Here is a tiny trained network, its code and every weight. The questions are about switching its units off for an input and a class, where a switched-off unit gives its printed mean instead of its output.

import numpy as np


def w(rows, s, z=0):
    codes = np.array(rows[::2]) - 128.0
    scale = np.full(codes.shape[1], s)
    scale[-1] = z or s
    return codes * scale


def norm(h):
    return h / np.sqrt((h * h).mean(-1, keepdims=True) + 1e-5)


def f(y):
    return np.maximum(y, 0)


def log_softmax(a):
    a = a - a.max(-1, keepdims=True)
    return a - np.log(np.exp(a).sum(-1, keepdims=True))


def net(x, mask):
    res = np.array(x, float).reshape(1, 6) / 4 @ E
    u = 0
    for l in range(4):
        y = f(norm(res) @ A[l][:, :-1].T + A[l][:, -1])
        res = res + np.where(mask[u : u + 14], y, B[l][:, -1]) @ B[l][:, :-1]
        u += 14
    return log_softmax(norm(res)[-1] @ U[:, :-1].T + U[:, -1])


A, B = {}, {}
E = w([
[130,128,128],'x0',
[79,64,1],'x1',
[129,128,128],'x2',
[244,230,47],'x3',
[193,59,138],'x4',
[129,128,128],'x5',
],0.0071)
A[0] = w([
[149,152,204,1],'L0N1',
[130,137,55,75],'L0N2',
[202,5,150,131],'L0N3',
[150,149,118,38],'L0N4',
[84,81,183,57],'L0N5',
[146,168,138,80],'L0N6',
[87,90,164,31],'L0N7',
[59,223,114,80],'L0N8',
[74,52,114,119],'L0N9',
[183,161,178,57],'L0N10',
[116,123,196,164],'L0N11',
[186,143,59,60],'L0N12',
[113,105,110,180],'L0N13',
[44,185,126,182],'L0N14',
],0.015,0.006)
B[0] = w([
[141,186,173,183],'L0N1',
[80,139,166,195],'L0N2',
[198,85,144,247],'L0N3',
[85,147,107,137],'L0N4',
[98,140,140,216],'L0N5',
[68,129,129,169],'L0N6',
[90,88,156,178],'L0N7',
[189,73,146,203],'L0N8',
[91,144,142,243],'L0N9',
[113,145,161,211],'L0N10',
[84,114,184,249],'L0N11',
[105,166,150,229],'L0N12',
[87,107,188,201],'L0N13',
[246,35,157,254],'L0N14',
],0.011,0.0052)
A[1] = w([
[140,152,85,91],'L1N1',
[114,150,190,229],'L1N2',
[62,95,6,75],'L1N3',
[148,146,69,47],'L1N4',
[163,91,196,209],'L1N5',
[133,213,90,113],'L1N6',
[149,116,107,63],'L1N7',
[79,134,131,113],'L1N8',
[74,50,79,172],'L1N9',
[59,149,138,77],'L1N10',
[143,121,101,5],'L1N11',
[72,77,59,190],'L1N12',
[186,164,88,171],'L1N13',
[123,57,31,244],'L1N14',
],0.014,0.0032)
B[1] = w([
[113,152,153,138],'L1N1',
[49,79,107,213],'L1N2',
[173,204,190,145],'L1N3',
[113,198,99,136],'L1N4',
[65,78,25,244],'L1N5',
[42,114,77,163],'L1N6',
[169,98,135,131],'L1N7',
[120,85,113,143],'L1N8',
[132,192,205,171],'L1N9',
[168,43,142,146],'L1N10',
[167,127,115,129],'L1N11',
[124,130,228,157],'L1N12',
[55,58,65,164],'L1N13',
[177,156,253,159],'L1N14',
],0.0068,0.011)
A[2] = w([
[138,185,15,247],'L2N1',
[42,56,126,47],'L2N2',
[169,128,179,34],'L2N3',
[209,233,113,217],'L2N4',
[89,78,118,139],'L2N5',
[149,172,206,53],'L2N6',
[57,70,141,218],'L2N7',
[161,188,191,4],'L2N8',
[230,82,115,167],'L2N9',
[251,89,108,128],'L2N10',
[134,131,121,60],'L2N11',
[150,125,142,94],'L2N12',
[114,182,73,189],'L2N13',
[69,125,190,170],'L2N14',
],0.011,0.0029)
B[2] = w([
[55,20,147,178],'L2N1',
[154,174,69,218],'L2N2',
[121,134,188,141],'L2N3',
[15,95,169,149],'L2N4',
[156,163,50,191],'L2N5',
[140,173,202,152],'L2N6',
[185,205,1,254],'L2N7',
[159,136,243,140],'L2N8',
[162,66,111,159],'L2N9',
[176,63,108,155],'L2N10',
[138,128,100,128],'L2N11',
[112,115,119,132],'L2N12',
[37,38,109,161],'L2N13',
[213,219,146,231],'L2N14',
],0.0074,0.0089)
A[3] = w([
[108,52,131,169],'L3N1',
[133,154,71,187],'L3N2',
[177,228,149,175],'L3N3',
[145,143,116,133],'L3N4',
[172,180,139,118],'L3N5',
[182,194,22,175],'L3N6',
[126,151,187,81],'L3N7',
[68,79,141,81],'L3N8',
[229,85,90,96],'L3N9',
[180,79,114,1],'L3N10',
[152,73,130,64],'L3N11',
[198,122,7,50],'L3N12',
[42,80,156,85],'L3N13',
[66,113,73,23],'L3N14',
],0.012,0.0038)
B[3] = w([
[146,121,78,253],'L3N1',
[72,184,112,183],'L3N2',
[144,254,167,220],'L3N3',
[88,173,146,142],'L3N4',
[138,162,153,174],'L3N5',
[101,181,100,213],'L3N6',
[148,159,86,180],'L3N7',
[95,168,96,209],'L3N8',
[221,171,87,219],'L3N9',
[158,119,97,166],'L3N10',
[173,47,156,173],'L3N11',
[101,198,134,217],'L3N12',
[111,142,58,235],'L3N13',
[158,193,110,183],'L3N14',
],0.0075,0.0056)
U = w([
[149,192,106,255],'0',
[8,111,103,91],'1',
[167,203,108,205],'2',
[171,234,234,35],'3',
[239,117,101,8],'4',
],0.015,0.0076)

Each question gives the input, the list of numbers given to net, and the class t.
The units are the neurons (one row each of A and B). Each row of codes is followed by its name. A weight is (code - 128) times the scale printed after its matrix; where a second scale follows, it is the last column's (A, B and U).
mask holds one flag per neuron, layer by layer. A switched-off neuron (its flag False) gives its mean, the last column of its row in B, instead of its output. The means were averaged over made-up inputs and are rounded, as every weight is.
A unit's drop is (log p(t) with every unit on - log p(t) with that unit switched off) / (log p(t) with every unit on - log p(t) with every unit switched off).
The circuit of an input: a set's keep is (log p(t) with only the set's units on - log p(t) with every unit switched off) / (log p(t) with every unit on - log p(t) with every unit switched off). Starting from the 12 units with the biggest drops (on a tie, the unit counted first), units are removed one at a time, each time the one whose removal leaves the highest keep (on an exact tie, the one counted first), for as long as the keep stays at least 0.8.
units of the circuit, in order: the units of the circuit, biggest drop first
most important unit: the unit with the biggest drop
k most important neurons: the k neurons with the biggest drops, biggest first
k most important neurons of layer l: the k neurons of layer l with the biggest drops, biggest first
drop when u is switched off: that unit's drop, to one decimal
input [-3,3,-4,5,3,-1], class 1: 3 most important neurons of layer 2	[L2N1 L2N13 L2N14]
input [-6,4,-3,-6,2,8], class 2: most important unit	L2N7
input [-7,-7,4,-8,-1,8], class 1: 3 most important neurons	[L0N11 L1N2 L3N3]
input [2,2,-6,-5,7,-4], class 4: 2 most important neurons	[L0N3 L0N12]
input [1,7,-6,-7,-3,-8], class 2: units of the circuit, in order	[L2N7 L2N2]
input [-8,3,-2,-7,-7,6], class 0: 4 most important neurons of layer 2	[L2N7 L2N2 L2N1 L2N5]
input [-6,-5,-7,4,7,-5], class 4: 2 most important neurons	[L0N3 L0N9]
input [-6,-3,2,-4,7,3], class 4: 3 most important neurons	[L0N3 L0N11 L1N6]
input [-1,5,1,-2,8,-5], class 4: 2 most important neurons	[L0N3 L1N14]
input [4,5,1,-2,-6,3], class 4: 4 most important neurons	[L0N14 L0N8 L1N14 L0N12]
input [5,-5,-7,-7,4,1], class 1: 4 most important neurons	[L0N11 L0N7 L3N9 L3N3]
input [-2,0,6,-4,-7,-5], class 4: 2 most important neurons	[L0N14 L0N8]
input [-7,8,-3,-6,-6,1], class 3: 3 most important neurons of layer 1	[L1N9 L1N14 L1N12]
input [3,8,-2,-5,7,-7], class 3: most important unit	L1N9
input [2,6,7,-4,-6,6], class 2: 2 most important neurons of layer 0	[L0N14 L0N13]
input [-5,-4,2,5,-7,-6], class 4: 2 most important neurons	[L0N8 L0N14]
input [-3,8,-5,-6,-6,-7], class 3: 3 most important neurons of layer 1	[L1N9 L1N14 L1N12]
input [6,4,-7,-5,-3,4], class 0: 2 most important neurons	[L2N7 L0N9]
input [-6,3,3,7,-5,-6], class 1: 2 most important neurons	[L2N1 L0N11]
input [1,2,2,0,-3,-2], class 4: units of the circuit, in order	[L0N14]
input [0,7,5,0,-7,4], class 3: 4 most important neurons of layer 1	[L1N9 L1N14 L1N12 L1N13]
input [-4,8,8,5,6,-7], class 3: drop when L0N14 is switched off	0.4
input [-4,-1,-6,0,-7,0], class 4: drop when L0N14 is switched off	0.2
input [1,7,6,-4,4,-5], class 3: drop when L0N14 is switched off	0.2
input [-5,5,5,7,-5,1], class 1: drop when L1N2 is switched off	0.1
